Below are the code and all the weights of a small trained network. Each question names an input and a target symbol and asks about switching units off, where a switched-off unit gives its printed mean instead of its output.

import numpy as np


def w(rows, s, z=0):
    codes = np.array(rows[::2]) - 128.0
    scale = np.full(codes.shape[1], s)
    scale[-1] = z or s
    return codes * scale


def softmax(a):
    e = np.exp(a - a.max(-1, keepdims=True))
    return e / e.sum(-1, keepdims=True)


def log_softmax(a):
    a = a - a.max(-1, keepdims=True)
    return a - np.log(np.exp(a).sum(-1, keepdims=True))


def net(x, mask):
    ids = ['ΓΞΠαβζμτψω'.index(c) for c in x.split()]
    T = len(ids)
    res = E[ids] + P[:T]
    u = 0
    for l in range(3):
        r = res
        for j in range(3):
            rows = slice(4 * j, 4 * j + 4)
            q, k, v = (r @ M[l][rows].T for M in (Q, K, V))
            z = softmax(np.where(np.tri(T) > 0, q @ k.T / 4**0.5, -1e9)) @ v
            o = O[l][rows]
            res = res + np.where(mask[u + j], z, o[:, -1]) @ o[:, :-1]
        u += 3
    return log_softmax(res[-1] @ U[:, :-1].T + U[:, -1])


Q, K, V, O = {}, {}, {}, {}
E = w([
[46,135,167,188,177,98,180],'Γ',
[97,105,166,104,110,123,98],'Ξ',
[152,113,212,92,156,130,207],'Π',
[57,147,187,88,176,112,159],'α',
[76,124,204,126,120,44,106],'β',
[108,164,138,181,140,90,70],'ζ',
[49,101,66,229,151,178,145],'μ',
[163,27,245,179,115,114,119],'τ',
[149,84,212,54,55,74,248],'ψ',
[89,189,91,66,20,74,158],'ω',
],0.011)
P = w([
[124,172,164,146,103,182,96],'0',
[126,91,115,113,134,95,80],'1',
[85,124,161,117,116,242,81],'2',
[84,125,208,173,35,65,204],'3',
[147,83,40,109,131,73,106],'4',
[103,78,152,116,38,255,104],'5',
[93,112,154,250,28,52,213],'6',
[150,107,10,98,145,75,110],'7',
],0.011)
Q[0] = w([
[175,104,87,132,98,112,122],'L0H0',
[155,178,105,185,131,84,204],'L0H0',
[174,121,123,81,204,74,124],'L0H0',
[39,107,89,92,139,201,98],'L0H0',
[194,162,123,172,215,148,141],'L0H1',
[98,118,190,103,184,224,73],'L0H1',
[160,132,142,138,232,94,109],'L0H1',
[141,94,129,102,118,83,154],'L0H1',
[143,234,144,39,177,131,91],'L0H2',
[34,118,131,131,149,99,175],'L0H2',
[130,116,123,234,122,2,133],'L0H2',
[136,156,199,132,68,118,111],'L0H2',
],0.017)
K[0] = w([
[186,123,150,132,141,168,124],'L0H0',
[119,150,154,164,250,131,153],'L0H0',
[103,147,222,106,135,117,28],'L0H0',
[57,104,91,99,33,147,167],'L0H0',
[75,213,200,143,128,166,82],'L0H1',
[38,38,159,134,33,153,98],'L0H1',
[49,182,191,56,111,150,98],'L0H1',
[113,157,78,88,146,85,135],'L0H1',
[40,178,214,81,181,226,88],'L0H2',
[188,190,147,102,165,68,100],'L0H2',
[121,107,39,153,247,46,132],'L0H2',
[163,35,132,80,92,149,113],'L0H2',
],0.015)
V[0] = w([
[188,80,159,202,76,156,169],'L0H0',
[135,124,99,205,70,118,188],'L0H0',
[131,156,122,145,127,163,123],'L0H0',
[125,131,140,200,126,207,168],'L0H0',
[172,113,135,101,196,30,103],'L0H1',
[103,78,101,16,161,121,33],'L0H1',
[142,131,136,158,74,140,135],'L0H1',
[35,135,100,50,223,193,122],'L0H1',
[171,168,138,184,112,93,133],'L0H2',
[99,1,86,219,137,208,140],'L0H2',
[129,142,108,123,138,115,165],'L0H2',
[170,176,157,140,91,106,71],'L0H2',
],0.0059)
O[0] = w([
[100,118,196,65,146,92,108,250],'L0H0',
[147,105,213,124,138,111,96,158],'L0H0',
[159,143,127,101,138,124,154,96],'L0H0',
[186,165,186,48,111,109,153,193],'L0H0',
[82,52,70,173,131,142,102,182],'L0H1',
[50,72,118,139,93,107,97,184],'L0H1',
[154,162,118,146,119,138,160,153],'L0H1',
[118,131,211,39,144,94,92,8],'L0H1',
[126,152,136,99,155,133,132,112],'L0H2',
[112,165,3,221,126,198,176,165],'L0H2',
[99,97,136,129,131,128,128,70],'L0H2',
[175,165,130,95,139,133,134,150],'L0H2',
],0.0056,0.0015)
Q[1] = w([
[101,65,156,104,203,173,109],'L1H0',
[116,185,104,114,158,159,122],'L1H0',
[105,122,141,106,119,200,162],'L1H0',
[147,130,164,96,199,222,142],'L1H0',
[203,206,185,153,124,126,157],'L1H1',
[59,108,170,100,139,152,134],'L1H1',
[144,131,127,57,140,127,190],'L1H1',
[157,155,122,130,146,197,104],'L1H1',
[132,143,178,172,131,83,88],'L1H2',
[141,108,123,125,159,2,156],'L1H2',
[39,128,77,33,158,203,64],'L1H2',
[106,78,114,46,110,178,127],'L1H2',
],0.019)
K[1] = w([
[84,163,239,147,143,189,102],'L1H0',
[106,183,137,177,149,53,148],'L1H0',
[68,149,186,153,71,142,210],'L1H0',
[101,180,222,225,55,153,130],'L1H0',
[112,144,223,165,100,204,117],'L1H1',
[101,53,74,126,84,99,198],'L1H1',
[194,118,156,105,175,188,214],'L1H1',
[211,137,138,182,51,124,83],'L1H1',
[176,128,83,164,125,42,128],'L1H2',
[154,114,87,98,238,39,132],'L1H2',
[195,231,219,105,100,220,33],'L1H2',
[172,110,192,127,149,249,115],'L1H2',
],0.015)
V[1] = w([
[62,73,142,150,175,66,153],'L1H0',
[205,129,195,124,127,188,70],'L1H0',
[110,175,137,161,101,135,135],'L1H0',
[150,3,28,61,164,199,126],'L1H0',
[206,124,98,199,78,80,115],'L1H1',
[97,88,159,149,44,209,100],'L1H1',
[99,126,124,100,140,158,124],'L1H1',
[144,174,76,138,212,82,129],'L1H1',
[132,214,210,183,86,156,136],'L1H2',
[131,112,136,112,157,121,134],'L1H2',
[85,170,153,156,84,144,174],'L1H2',
[66,120,89,147,75,134,171],'L1H2',
],0.0056)
O[1] = w([
[146,129,160,137,104,92,56,218],'L1H0',
[119,183,49,185,154,181,158,125],'L1H0',
[130,146,168,148,145,113,151,129],'L1H0',
[78,87,49,29,118,195,75,21],'L1H0',
[200,137,112,183,83,134,128,110],'L1H1',
[82,91,95,98,94,184,78,180],'L1H1',
[95,118,125,110,144,142,129,114],'L1H1',
[176,167,182,159,162,111,176,25],'L1H1',
[97,126,31,116,126,254,123,253],'L1H2',
[129,135,131,131,116,120,133,118],'L1H2',
[87,106,109,97,136,186,137,220],'L1H2',
[106,104,183,98,158,105,131,168],'L1H2',
],0.0053,0.0021)
Q[2] = w([
[92,133,94,105,100,11,196],'L2H0',
[9,168,133,145,115,32,207],'L2H0',
[87,170,105,188,67,80,171],'L2H0',
[71,155,120,126,96,80,89],'L2H0',
[129,94,71,177,134,71,210],'L2H1',
[171,157,104,82,123,105,120],'L2H1',
[130,92,143,83,208,115,81],'L2H1',
[93,157,137,229,95,80,212],'L2H1',
[117,84,156,147,109,86,141],'L2H2',
[199,149,182,107,152,155,163],'L2H2',
[235,136,71,105,241,150,68],'L2H2',
[173,168,122,173,26,113,115],'L2H2',
],0.014)
K[2] = w([
[136,144,34,75,195,69,163],'L2H0',
[170,80,53,87,223,48,140],'L2H0',
[111,117,72,127,116,97,146],'L2H0',
[138,139,103,138,129,74,101],'L2H0',
[129,115,118,113,252,119,146],'L2H1',
[99,120,179,134,143,164,83],'L2H1',
[145,175,174,129,144,156,105],'L2H1',
[172,108,69,89,201,73,98],'L2H1',
[101,107,117,143,191,101,109],'L2H2',
[87,129,107,143,102,186,75],'L2H2',
[40,137,227,190,81,180,147],'L2H2',
[111,67,88,122,119,125,190],'L2H2',
],0.016)
V[2] = w([
[144,214,191,9,79,186,66],'L2H0',
[204,150,148,169,81,125,40],'L2H0',
[108,128,103,139,233,151,14],'L2H0',
[114,61,101,115,10,107,87],'L2H0',
[124,183,93,128,183,113,64],'L2H1',
[88,6,160,175,212,99,130],'L2H1',
[151,164,125,169,205,176,69],'L2H1',
[211,78,117,82,230,150,171],'L2H1',
[159,181,105,93,73,132,110],'L2H2',
[119,134,79,130,150,25,193],'L2H2',
[170,194,168,130,156,95,53],'L2H2',
[112,187,200,122,99,176,168],'L2H2',
],0.014)
O[2] = w([
[67,104,122,219,32,28,89,104],'L2H0',
[138,178,143,127,124,140,7,141],'L2H0',
[88,209,14,82,164,87,118,72],'L2H0',
[184,181,158,102,15,158,140,204],'L2H0',
[99,174,177,157,86,86,140,61],'L2H1',
[227,57,132,205,137,129,58,174],'L2H1',
[65,165,133,218,80,118,131,81],'L2H1',
[124,93,155,123,8,154,50,2],'L2H1',
[135,174,123,60,88,130,117,81],'L2H2',
[45,178,135,148,210,116,116,170],'L2H2',
[145,196,159,135,120,156,48,124],'L2H2',
[236,95,146,73,162,167,112,125],'L2H2',
],0.011,0.0058)
U = w([
[174,134,85,167,52,68,172,147],'Γ',
[236,158,153,163,123,20,127,138],'Ξ',
[182,73,195,115,111,87,138,30],'Π',
[149,125,222,140,110,67,188,53],'α',
[145,115,190,199,172,107,180,5],'β',
[96,152,153,185,112,119,116,212],'ζ',
[125,57,129,202,112,3,139,169],'μ',
[175,133,85,232,71,230,166,161],'τ',
[45,7,131,69,106,134,53,241],'ψ',
[104,126,100,121,134,147,209,93],'ω',
],0.005,0.0026)

Each question gives the input, a string of symbols that net reads in full, and the target symbol t.
The units are the heads (4 rows each of Q, K, V and O). Each row of codes is followed by its name. A weight is (code - 128) times the scale printed after its matrix; where a second scale follows, it is the last column's (O and U).
mask holds one flag per head, layer by layer. A switched-off head (its flag False) gives its mean, the last column of its rows in O, instead of its output. The means were averaged over made-up inputs and are rounded, as every weight is.
A unit's drop is (log p(t) with every unit on - log p(t) with that unit switched off) / (log p(t) with every unit on - log p(t) with every unit switched off).
The circuit of an input: a set's keep is (log p(t) with only the set's units on - log p(t) with every unit switched off) / (log p(t) with every unit on - log p(t) with every unit switched off). Starting from all 9 units, units are removed one at a time, each time the one whose removal leaves the highest keep (on an exact tie, the one counted first), for as long as the keep stays at least 0.8.
units of the circuit, in order: the units of the circuit, biggest drop first
most important unit: the unit with the biggest drop
heads that matter: for each layer, one digit per head in row order, 1 if its drop is at least 0.15 and else 0, layers parted by /
drop of u: that unit's drop, to one decimal
input ζ ψ ω τ Π Γ, target τ: heads that matter	010 / 000 / 100
input τ ζ Ξ τ ζ Π ζ, target ζ: most important unit	L2H2
input Γ Γ ψ ζ μ α τ, target ω: heads that matter	001 / 000 / 101
input α Γ τ α τ α τ ψ, target α: units of the circuit, in order	L2H0; L1H2; L2H2
input τ μ ζ, target τ: units of the circuit, in order	L2H2; L1H2; L2H1
input μ Π ω ζ ζ μ, target μ: units of the circuit, in order	L2H0; L0H1; L0H0
input β Π Ξ ω Γ Γ, target ω: heads that matter	000 / 000 / 010
input Ξ ψ ω, target ω: heads that matter	000 / 000 / 011
input ζ ζ α τ, target ζ: heads that matter	000 / 000 / 111
input Ξ τ α τ μ, target τ: heads that matter	001 / 100 / 110
input α ψ β Ξ ω β, target ω: units of the circuit, in order	L2H1; L2H2
input β τ τ α, target τ: heads that matter	000 / 000 / 110
input α μ α Π ω, target Γ: heads that matter	000 / 100 / 101
input Γ α ζ τ Π ω τ, target ψ: most important unit	L2H1
input Γ Π τ α, target ψ: units of the circuit, in order	L2H1; L0H1; L2H0; L1H0
input ω τ τ τ Ξ α β, target Γ: heads that matter	010 / 100 / 101
input ψ Ξ τ τ τ Γ, target τ: units of the circuit, in order	L2H0; L2H1; L0H1
input Π Γ ω, target ω: heads that matter	000 / 000 / 010
input τ ζ ψ ζ τ μ ζ, target τ: units of the circuit, in order	L2H0; L2H1; L0H2
input Π Γ τ α Γ μ, target μ: units of the circuit, in order	L2H0; L1H0; L0H1; L0H0
input Π τ Ξ Π ω τ, target ω: most important unit	L2H1
input β ζ Ξ Ξ Γ ψ ζ ζ, target Ξ: heads that matter	000 / 111 / 110
input α ζ α τ μ Ξ, target μ: units of the circuit, in order	L2H2; L1H0; L0H2
input ψ Γ μ Π, target β: heads that matter	000 / 000 / 111
input τ ω ζ Ξ, target α: heads that matter	000 / 000 / 110
input Γ τ Ξ ψ ω, target Γ: heads that matter	010 / 101 / 101
input Γ τ Ξ, target τ: most important unit	L0H1
input τ α α ζ, target μ: units of the circuit, in order	L2H1; L2H0; L1H1
input ω μ μ β, target ω: heads that matter	000 / 000 / 100
input ω ω μ Π β, target ζ: drop of L1H2	0.4
